How the items are linked:
!: j18->j938, j825->j270, j129->j128, j600->j141, j402->j205, j355->j991, j520->j392, j923->j759, j252->j74, j388->j332, j340->j162, j332->j890, j855->j359, j666->j764, j916->j848, j632->j340, j333->j934, j309->j252, j972->j680, j989->j293, j354->j768, j921->j502, j272->j774, j775->j517, j471->j491, j128->j900, j848->j996, j583->j992, j461->j921, j961->j514, j176->j225, j517->j279, j300->j995, j934->j990, j680->j25, j831->j989, j595->j102, j531->j258, j313->j632, j862->j309, j706->j625, j25->j956, j270->j520, j267->j813, j938->j206, j813->j666, j205->j360, j526->j515, j970->j706, j498->j354, j920->j646, j949->j753, j630->j923, j258->j129, j349->j949, j751->j765, j61->j66, j753->j663, j830->j652, j774->j461, j639->j591, j713->j504, j242->j933, j991->j402, j622->j595, j206->j137, j225->j958, j491->j630, j367->j159, j764->j169, j279->j242, j454->j817, j990->j600, j663->j755, j992->j831, j268->j920, j359->j367, j47->j176, j768->j830, j765->j639, j646->j454, j159->j89, j591->j965, j74->j796, j679->j916, j102->j713, j958->j91, j996->j686, j625->j300, j392->j253, j956->j875, j514->j388, j162->j209, j66->j526, j137->j602, j478->j61
&: j18->j972, j129->j388, j600->j74, j402->j646, j355->j268, j923->j137, j169->j253, j252->j340, j817->j169, j855->j471, j995->j933, j293->j965, j666->j520, j916->j934, j333->j862, j309->j632, j686->j141, j933->j504, j989->j591, j354->j774, j921->j128, j965->j755, j272->j531, j775->j622, j504->j91, j900->j890, j652->j502, j755->j515, j471->j18, j796->j209, j128->j332, j848->j990, j583->j751, j461->j129, j759->j602, j517->j595, j300->j242, j934->j309, j831->j639, j595->j176, j531->j961, j862->j313, j706->j517, j267->j825, j938->j680, j813->j270, j205->j454, j970->j775, j498->j272, j920->j813, j949->j61, j630->j206, j258->j514, j349->j478, j751->j349, j753->j66, j830->j921, j774->j258, j639->j753, j713->j958, j242->j713, j89->j759, j991->j920, j622->j47, j206->j25, j491->j938, j367->j630, j764->j392, j279->j102, j454->j764, j990->j252, j663->j526, j602->j875, j992->j765, j268->j267, j359->j491, j768->j461, j765->j949, j646->j666, j159->j923, j591->j663, j74->j162, j141->j796, j679->j333, j102->j225, j360->j817, j996->j600, j625->j279, j502->j900, j137->j956
+: j129->j258, j600->j990, j402->j991, j520->j270, j923->j630, j169->j764, j252->j309, j388->j514, j817->j454, j340->j632, j332->j388, j995->j300, j293->j989, j666->j813, j890->j332, j916->j679, j632->j313, j309->j862, j686->j996, j933->j242, j989->j831, j354->j498, j921->j461, j965->j591, j504->j713, j900->j128, j652->j830, j755->j663, j796->j74, j128->j129, j848->j916, j461->j774, j759->j923, j176->j47, j517->j775, j300->j625, j934->j333, j515->j526, j680->j972, j831->j992, j595->j622, j706->j970, j25->j680, j270->j825, j938->j18, j813->j267, j205->j402, j526->j66, j920->j268, j949->j349, j630->j491, j258->j531, j61->j478, j753->j949, j830->j768, j774->j272, j639->j765, j91->j958, j713->j102, j242->j279, j89->j159, j991->j355, j206->j938, j225->j176, j491->j471, j367->j359, j209->j162, j764->j666, j279->j517, j454->j646, j875->j956, j990->j934, j663->j753, j602->j137, j992->j583, j359->j855, j768->j354, j765->j751, j253->j392, j646->j920, j159->j367, j591->j639, j74->j252, j141->j600, j102->j595, j958->j225, j360->j205, j996->j848, j625->j706, j502->j921, j392->j520, j956->j25, j514->j961, j162->j340, j66->j61, j137->j206
~: j18->j471, j825->j267, j129->j461, j600->j996, j520->j666, j923->j159, j169->j817, j252->j990, j388->j129, j817->j360, j340->j252, j332->j128, j666->j646, j890->j900, j632->j309, j333->j679, j309->j934, j933->j995, j972->j18, j921->j830, j965->j293, j272->j498, j775->j970, j504->j933, j900->j502, j755->j965, j471->j855, j796->j141, j128->j921, j461->j768, j759->j89, j961->j531, j176->j595, j517->j706, j934->j916, j515->j755, j680->j938, j595->j517, j531->j272, j313->j862, j862->j333, j25->j206, j270->j813, j267->j268, j938->j491, j813->j920, j526->j663, j920->j991, j949->j765, j630->j367, j258->j774, j349->j751, j751->j583, j61->j949, j753->j639, j774->j354, j639->j831, j91->j504, j713->j242, j242->j300, j622->j775, j206->j630, j225->j102, j491->j359, j209->j796, j764->j454, j279->j625, j454->j205, j875->j602, j990->j848, j663->j591, j602->j759, j268->j355, j47->j622, j765->j992, j253->j169, j646->j402, j591->j989, j74->j600, j141->j686, j102->j279, j958->j713, j502->j652, j392->j764, j956->j137, j514->j258, j162->j74, j66->j753, j137->j923, j478->j349
*: j18->j753, j825->j388, j129->j169, j402->j652, j355->j768, j520->j890, j252->j504, j388->j253, j340->j91, j855->j831, j666->j900, j916->j300, j632->j958, j333->j279, j309->j713, j972->j66, j354->j205, j272->j646, j775->j990, j471->j639, j848->j995, j583->j367, j461->j817, j961->j520, j176->j162, j517->j600, j934->j242, j680->j526, j831->j89, j595->j74, j531->j666, j313->j225, j862->j102, j706->j996, j25->j515, j270->j332, j267->j129, j938->j663, j813->j128, j970->j848, j498->j402, j920->j921, j949->j137, j630->j965, j258->j764, j349->j206, j751->j630, j61->j956, j753->j602, j774->j454, j639->j759, j991->j830, j622->j252, j206->j755, j225->j209, j491->j591, j367->j293, j279->j141, j990->j933, j992->j159, j268->j461, j359->j989, j47->j340, j768->j360, j765->j923, j646->j502, j679->j625, j102->j796, j625->j686, j514->j392, j66->j875, j478->j25
%: j18->j267, j825->j47, j129->j252, j600->j923, j402->j625, j355->j970, j520->j225, j923->j454, j169->j504, j252->j206, j388->j340, j817->j933, j340->j25, j332->j162, j855->j355, j995->j293, j293->j652, j666->j102, j890->j209, j916->j359, j632->j680, j333->j471, j309->j938, j686->j89, j933->j965, j972->j825, j989->j830, j354->j916, j921->j600, j965->j502, j272->j333, j775->j751, j504->j755, j900->j796, j652->j686, j755->j900, j471->j268, j796->j602, j128->j74, j848->j367, j583->j498, j461->j990, j759->j817, j961->j313, j176->j61, j517->j765, j300->j989, j934->j491, j515->j890, j680->j270, j831->j768, j595->j949, j531->j862, j313->j972, j862->j18, j706->j992, j25->j520, j270->j176, j267->j622, j938->j813, j813->j595, j205->j300, j526->j332, j970->j583, j498->j679, j920->j517, j949->j258, j630->j646, j258->j309, j349->j531, j751->j272, j61->j514, j753->j129, j830->j996, j774->j934, j639->j461, j91->j515, j713->j663, j242->j591, j89->j360, j991->j706, j622->j349, j206->j666, j225->j66, j491->j920, j367->j402, j209->j875, j764->j713, j279->j639, j454->j242, j875->j253, j990->j630, j663->j128, j602->j169, j992->j354, j268->j775, j359->j991, j47->j478, j768->j848, j765->j774, j253->j91, j646->j279, j159->j205, j591->j921, j74->j137, j141->j759, j679->j855, j102->j753, j958->j526, j360->j995, j996->j159, j625->j831, j502->j141, j392->j958, j956->j392, j514->j632, j162->j956, j66->j388, j137->j764, j478->j961

In the rows, zero is written as 150.

The rows follow the links: the fewer symbols apart two items are, the more alike their rows tend to be.

Known rows, each with its item:
[ 133  156  150  177  123   93  127  160   55   50  177  227  139  109  156  143  261  109  117   87  125   51  119  174  128  146  168   84   96  129  160  239  198  170  136  226  117  167   75]: j454
[ 197  183  122  245  192   98  165  124  172  207  150  136  211  157  114  241   96  184   85  157  135   63  147  138  246  233  164  142  119  194  104  205  147  139  234  125  129   50  106]: j855
[ 116   54  219  132  166  197  139  123   89   87  114  181  113  194  111   80  230  135  136  116  169  173  124  170  142   27  145  142  257   80  186  167  195  141  130  131  104  256  134]: j713
[ 241  162   63  102  172  136  113  200  172   77  121  203  114  194  100  149  190  156  122  145   87   97  268  160  228  140  170  151  180  109   90   75  143  214  159  145  138  214  229]: j989
[  77  107  163  141   95  163  139  160  138   62  101  149  132  191   87  192  183  167   95  212  143   74  163  174  182  146  131   67  132  167  123  173  180   46  203  103   90  176   37]: j517
[ 230  150   64  120  158  156  118  204  192   95  127  177  114  189   91  176  161  187  104  160   82  106  272  141  234  137  158  166  137  143   72   70  128  188  190  117  127  183  205]: j831
[  94  124  185  157   94  165  161  139  153  127   91  149  150  204   99  202  155  182   99  212  152  111  155  174  178  193  104   55  131  188  117  181  151   48  218   91   76  146   21]: j775
[ 125  141  210   82  151  240  165  133  269  225  119   84  144  189  153  127  111  189  174  175  136  222  167  107  156  158   41  161  161  217  123  127   71   65  187  106  115  117  172]: j478
[ 142  150   73  171   84   71  125  116  112  107  207   98  213  116  178  179  168  162  165  125  135   12  115  194  146  210  192  127   85  147  173  193  201  145  135  229  168   32  127]: j630
[ 116  143  220   59  125  257  161  140  262  191  117   76  127  180  167  106  125  199  181  171  132  205  180   97  146  115   40  158  149  206  124   88   78   82  176  134  144  145  207]: j61
[  93   80  239  162  163  184  191  109  158  182   80  124  146  221   91  186  144  190  115  188  183  184   95  157  167  112   91  144  195  186  152  187  138   64  229   44   69  155   62]: j622
[ 142   88  146  201  175   99  168   71   98  198  183   45  200  139  184  139  115  183  157   72  184  120   41  172  119  115  151  223  181  142  219  207  214  157  158  181  159   39  202]: j206
[ 148  116  155  139   97  162   96  149   90   37  143  239  133  198  143   99  257  110  156  140  131   95  188  199  150  130  187   48  186   43  165  175  189  163  102  194  145  239  116]: j933
[ 206  201  162  228  215  118  108  179   82   98  162  259  165  118  124  180  222  106   70   94  134   74  169  123  224  138  195  134  132  121  109  212  183  225  185  173  119  184  104]: j205
[ 155  105   52   42   37  156  128  188  171   64  108  113   82  221  118  145  180  211  169  173   78   90  233  187  120  153  109  104  122  147  127   54  148  120  146  149  133  172  180]: j639
[ 112  195  184   74  153  215  175  182  213  201  163  113  107   93  204  105  106  144  218  160  153  283  154  101   75  132  108  199  131  203  145   84   81  155   99  166  210  157  218]: j388
[ 172  168  204  157  169  180  111  101  163  175  218  152  214  116  252   57  173   97  190   60  172  145  115  142  129  138  148  139  191   84  189  199  169  193   72  254  187  150  225]: j875
[ 174  184  175   82  154  197  152  179  177  175  188  184  122  127  225   63  159  117  230  139  144  249  174  123   63  133  138  155  163  128  167  102   97  214   50  186  221  221  229]: j890
[  85  153  172  207  125  113  173  138   88  111  135  158  150  115  121  214  211  154  110  124  126   59   98  145  143  176  122   80   48  211  124  240  174  103  212  150   90   99   13]: j920
[ 148  179  259  159  184  211  131  126  126  131  193  198  170   99  224   51  227   81  166   46  171  165  123  110  123  110  133  127  168  112  157  230  157  204  101  228  154  187  157]: j253
[  77   91  155  117   87  169  120  157   97   19  109  176  117  170   94  164  240  159  108  189  140   69  181  168  170   94  157   65  131  126  134  172  188   86  168  168  101  197   48]: j279
[  85  128  279  141  169  248  176  123  212  200  118  133  174  163  140  155  124  155  135  181  184  195  130  111  186  130   58  112  166  199  123  194  119   42  206  117  103  156   79]: j47
[ 120  173  229  182  173  183  176   90  236  259  165   75  225  128  172  148   75  166  164  132  183  166   72  111  173  203   83  149  140  218  151  207  123   89  189  170  157   52  143]: j972
[ 115  192  202  106  151  191  209  162  229  243  125   96  137  134  178  170   61  173  194  192  155  266  144   92  104  185   85  176  129  238  141  110   75   89  170  101  157  127  145]: j961
[ 200  202   98  182  179  112  196  208  185  206  106  162  129  166  118  243   76  203  119  216  129  179  198  148  174  220  160  175   92  234   96   86   83  152  226   46  134  139  141]: j498
[  93  104  240  199  191  139  185  118   60  151  157  138  149  106  131  122  208  141  128   54  163  137   35  129   94   61  125  190  150  168  185  255  201  160  170  161   85  133   87]: j666
[ 201  126   81   64   71  142  105  172  149   57  141  200  104  220  177   91  226  154  188  126   91  112  215  217  131  158  143  104  173   73  163   98  151  197  101  176  160  223  217]: j965

Each walk starts at a row. The symbols on each line, taken left to right, move it on to the next item.
Answer with the item's row; about right is enough.
[ 103  112  232  204  183  136  204  105   83  194  137  123  168  136  119  164  174  172  113   96  171  147   31  134  125   96   99  179  134  216  161  247  172  120  222  117   56  104   67]
+ ! & +	[ 100  165  287  174  176  206  193  119  195  233  151  136  182  109  172  146  128  142  127  118  171  176   89   93  153  154   74  131  120  227  126  236  104   69  204  138   95  105   80]
~ % % !	[ 146   74  155   73  119  168  201  120  195  187   76   68   98  232  104  140  133  233  168  163  121  210  134  171  133   91   70  197  187  192  161   81  114  102  209   72   98  142  197]
[  64  129  287  129  170  283  126  137  179  137  140  133  141  126  153   82  196  103  143  143  195  197  138   88  179   55   96  130  185  142  140  192  142   84  154  189  138  198  134]
! + % ~	[ 151   61  142   61  113  188  182  125  176  141   88   80   89  230  114  108  160  209  185  138  112  196  163  184  101   64   89  216  213  148  178   58  139  136  166  104  111  177  234]
! + % !	[ 181  136  104   92  134  123  204  168  115  169  136  140   80  160  176   98  140  165  220  150  158  270  130  180   35  111  164  236  172  131  202   68  136  213   84  118  185  190  230]
[ 134  137  150  120  139  130  239  163  176  245   98  102  113  182  135  187   60  204  172  192  150  262  117  164   88  181  111  206  143  229  164  103  100  111  172   39  132  124  151]
% * % % ~	[ 144  175   36   86   71   92  177  211  127   97  147  143   72  127  159  187  138  167  199  222   98  179  197  184   56  205  168  142   58  176  160   59  122  174  120  141  192  158  169]
+ + *	[  90  155  153  186  115  109  141  163   66   70  171  193  136   96  146  174  243  143  101  113  129   41  119  157  119  152  146   86   66  162  143  242  199  141  166  191  103  137   39]
[ 209  203   52  151  180  106  173  232  176  169  112  181  103  129  110  241   86  204  110  207  109  182  222  126  172  202  188  191   81  210   79   66   93  199  193   88  161  145  159]
+ % % * +	[ 213  155   91  127  175  161  147  189  213  126   89  156  124  210   54  208  133  202   90  173   83  114  245  141  245  164  138  166  133  187   67   67  115  141  234   89  112  166  173]
& ~ & + ~	[ 202  156  112  145  169  160  162  175  231  181   85  154  143  210   69  213  113  201   98  188   97  121  228  153  239  204  124  141  137  207   68  105   88  118  258   61  102  147  144]
[ 160  152   72  181   89   77  109  126   97   99  211  132  193  124  198  145  185  150  170  109  136   10  144  197  125  188  203  107  102   98  191  184  215  186  101  253  178   87  156]
+ * + %	[ 166  171   35   80   77   82  150  223  108   84  158  177   62  136  176  147  168  154  208  196  122  176  204  211   51  197  197  135   94  136  168   54  154  206   91  171  207  197  180]
+ ~ * & + !	[ 167  161  152  163  123  115  120  165   75   47  188  246  143  140  171  110  265   91  149   74  133   67  149  191  113  155  181   80  130   74  158  224  193  214  114  224  134  187  115]
[ 162  109  112   92   77  150  175  162  221  165   80  100  125  226  102  197  124  219  157  213   90  130  186  189  154  211   83   93  119  209  122  100   98   68  215   67  102  115  120]
~ & ! %	[ 122  164   53  100   67   95  201  209  155  143  125  122   79  141  137  217  110  190  171  240  114  195  187  182   65  224  150  152   66  216  151   69   95  129  151   98  170  131  134]
* % & +	[  85   52  219  141  169  203  151  118   98  101  103  124  124  209   94  116  199  157  122  148  187  177  102  160  153   28  126  182  234  122  184  176  195  103  177  105   81  210  113]
[ 144   79  174  101  136  183  212  124  204  205   86   78  112  236  108  159  101  220  150  179  127  193  129  160  137  143   70  177  187  203  150  106  109   92  213   50   78  126  156]
~ & ! %	[ 136  118  125   99  140  132  234  168  158  214  105   85   85  168  128  170   74  209  180  197  148  268  113  159   53  137  112  239  148  219  173   69  116  145  150   56  162  143  178]
% * %	[ 188   63  132   61  123  174  157  141  151  114   99  120   85  222  129   80  189  192  199  122  109  186  160  186  105   68  112  201  233  106  191   73  152  180  130  128  135  222  255]
[ 126  130  255  114  175  246  107  136  153  108  161  196  152  167  186   41  227   99  164  113  174  181  166  123  143   72  131  101  223   69  155  195  153  145   98  211  152  249  167]
~ % %	[ 201  148  122   89  140  128  172  163  113  153  150  192   87  176  185   78  153  133  211  128  146  250  144  201   44  118  172  201  203   96  215   81  139  246   66  146  181  225  233]
~ ~ + +	[ 224  227   60  144  191  105  159  245  154  131  129  208   90  139  114  219  125  168  130  193  101  178  232  141  182  179  209  194   91  182   88   55  101  215  167  110  180  168  187]
[ 118  185  196   84  156  208  190  181  217  232  143   91  125  111  187  137   82  173  202  187  166  275  161   94   91  149   88  199  117  228  139   84   83  132  141  134  179  139  189]
~ ~ % ~	[ 197  206   54  228  184   88  147  194  159  182  156  143  187  135  109  262   66  150   97  239  183  130  181  157  227  223  236  191  119  168  121  133  159  153  184  109  204  112  130]
% % & * %	[ 132  154   33  154   81   71  118  164   96  105  196  152  148  130  192  178  149  130  195  210  171  125  168  215  104  200  249  137  141   94  197  112  188  173   55  213  248  138  159]
[ 202  179   67   86   85   92  139  209  115   85  162  210   87  169  196  118  189  122  209  161  115  173  202  209   75  184  199  120  131   91  173   90  146  222   54  170  208  213  192]
% & & +	[ 107  180  182  150  167  203  132  138  162  195  216  122  181   83  247   94   91   99  226  178  220  237  130  121  108  133  201  200  179  113  193  139  146  162   56  216  272  155  218]
+ ~ & ~ & +	[  82  191  191  158  161  192  154  124  222  248  176   61  183   97  202  155   46  148  197  225  221  246  113  100  118  162  155  202  146  198  170  143  131  106  112  163  232   85  162]
